Here is a tiny trained network, its code and every weight. The questions are about switching its units off for an input and a class, where a switched-off unit gives its printed mean instead of its output.

import numpy as np


def w(rows, s, z=0):
    codes = np.array(rows[::2]) - 128.0
    scale = np.full(codes.shape[1], s)
    scale[-1] = z or s
    return codes * scale


def f(y):
    return np.maximum(y, 0)


def log_softmax(a):
    a = a - a.max(-1, keepdims=True)
    return a - np.log(np.exp(a).sum(-1, keepdims=True))


def net(x, mask):
    res = np.array(x, float).reshape(1, 6) / 4 @ E
    y = f(res @ A[0][:, :-1].T + A[0][:, -1])
    res = res + np.where(mask, y, B[0][:, -1]) @ B[0][:, :-1]
    return log_softmax(res[-1] @ U[:, :-1].T + U[:, -1])


A, B = {}, {}
E = w([
[127,131,129,127],'x0',
[107,119,116,119],'x1',
[20,166,98,217],'x2',
[79,179,120,74],'x3',
[197,232,184,139],'x4',
[97,92,254,127],'x5',
],0.01)
A[0] = w([
[163,192,156,136,184],'neuron 0',
[106,118,185,145,84],'neuron 1',
[100,97,200,149,84],'neuron 2',
[143,104,112,94,120],'neuron 3',
[76,119,90,101,168],'neuron 4',
[71,142,127,249,5],'neuron 5',
[57,119,131,72,203],'neuron 6',
[148,157,213,87,204],'neuron 7',
[183,146,27,123,232],'neuron 8',
[68,116,80,130,105],'neuron 9',
[108,83,113,125,204],'neuron 10',
[160,88,116,200,149],'neuron 11',
[139,178,151,199,249],'neuron 12',
[127,87,118,143,111],'neuron 13',
[151,159,39,196,64],'neuron 14',
[155,166,205,174,140],'neuron 15',
[128,32,120,165,192],'neuron 16',
[63,149,116,184,97],'neuron 17',
[107,79,99,144,80],'neuron 18',
],0.014,0.0025)
B[0] = w([
[158,134,113,31,206],'neuron 0',
[27,190,167,156,177],'neuron 1',
[41,180,157,166,196],'neuron 2',
[176,117,190,126,167],'neuron 3',
[120,150,90,105,195],'neuron 4',
[153,45,132,105,225],'neuron 5',
[135,161,95,66,197],'neuron 6',
[86,105,127,85,238],'neuron 7',
[47,142,229,132,246],'neuron 8',
[111,132,167,109,206],'neuron 9',
[106,140,111,87,183],'neuron 10',
[75,255,84,92,181],'neuron 11',
[145,92,82,59,204],'neuron 12',
[134,157,132,132,160],'neuron 13',
[58,130,159,139,220],'neuron 14',
[120,138,100,100,217],'neuron 15',
[178,141,90,58,210],'neuron 16',
[171,77,159,55,211],'neuron 17',
[133,137,148,93,180],'neuron 18',
],0.0089,0.011)
U = w([
[62,156,206,151,112],'0',
[126,152,80,82,112],'1',
[152,6,213,103,151],'2',
[94,199,70,112,147],'3',
[108,145,125,107,142],'4',
[106,113,158,126,239],'5',
[105,105,120,182,80],'6',
[166,107,137,238,2],'7',
],0.011,0.0046)

Each question gives the input, the list of numbers given to net, and the class t.
The units are the neurons (one row each of A and B). Each row of codes is followed by its name. A weight is (code - 128) times the scale printed after its matrix; where a second scale follows, it is the last column's (A, B and U).
mask holds one flag per neuron, in row order. A switched-off neuron (its flag False) gives its mean, the last column of its row in B, instead of its output. The means were averaged over made-up inputs and are rounded, as every weight is.
A unit's drop is (log p(t) with every unit on - log p(t) with that unit switched off) / (log p(t) with every unit on - log p(t) with every unit switched off).
The circuit of an input: a set's keep is (log p(t) with only the set's units on - log p(t) with every unit switched off) / (log p(t) with every unit on - log p(t) with every unit switched off). Starting from the 12 units with the biggest drops (on a tie, the unit counted first), units are removed one at a time, each time the one whose removal leaves the highest keep (on an exact tie, the one counted first), for as long as the keep stays at least 0.8.
units of the circuit, in order: the units of the circuit, biggest drop first
most important unit: the unit with the biggest drop
k most important neurons: the k neurons with the biggest drops, biggest first
input [-5,5,8,7,8,-7], class 1: units of the circuit, in order => [neuron 17]
input [-6,-8,-4,-1,3,6], class 4: units of the circuit, in order => [neuron 15; neuron 5]
input [-7,-6,5,1,8,-5], class 1: units of the circuit, in order => [neuron 12; neuron 0]
input [-6,-6,-5,2,6,1], class 1: units of the circuit, in order => [neuron 0; neuron 8]
input [6,4,-8,1,-4,-7], class 2: units of the circuit, in order => [neuron 3; neuron 8]
input [7,-7,7,0,-3,-4], class 2: units of the circuit, in order => [neuron 5; neuron 17]
input [-6,1,-3,-6,0,1], class 3: units of the circuit, in order => [neuron 11; neuron 5]
input [-3,-8,5,-4,-8,2], class 1: 2 most important neurons => [neuron 11; neuron 16]
input [8,1,5,2,8,-5], class 1: 2 most important neurons => [neuron 12; neuron 0]
input [-8,6,-4,-8,5,3], class 3: units of the circuit, in order => [neuron 11; neuron 5; neuron 8]
input [5,4,-8,-1,-3,-6], class 2: units of the circuit, in order => [neuron 3; neuron 8]
input [-6,6,8,-2,7,-1], class 2: units of the circuit, in order => [neuron 5; neuron 17]
input [-3,5,-7,6,-1,-5], class 2: units of the circuit, in order => [neuron 11; neuron 3]
input [-1,1,-5,0,-5,6], class 0: most important unit => neuron 2
input [7,-6,6,7,-8,-2], class 1: 2 most important neurons => [neuron 6; neuron 4]
input [8,-6,-2,-6,3,-8], class 0: 2 most important neurons => [neuron 8; neuron 14]
input [5,0,3,-5,8,-1], class 1: 2 most important neurons => [neuron 12; neuron 0]
input [-2,-5,1,5,8,7], class 1: 3 most important neurons => [neuron 0; neuron 12; neuron 8]
input [3,5,5,7,5,6], class 3: 2 most important neurons => [neuron 8; neuron 6]
input [6,-2,-2,-1,0,6], class 0: most important unit => neuron 2
input [6,-1,8,2,4,7], class 2: 4 most important neurons => [neuron 5; neuron 17; neuron 12; neuron 11]
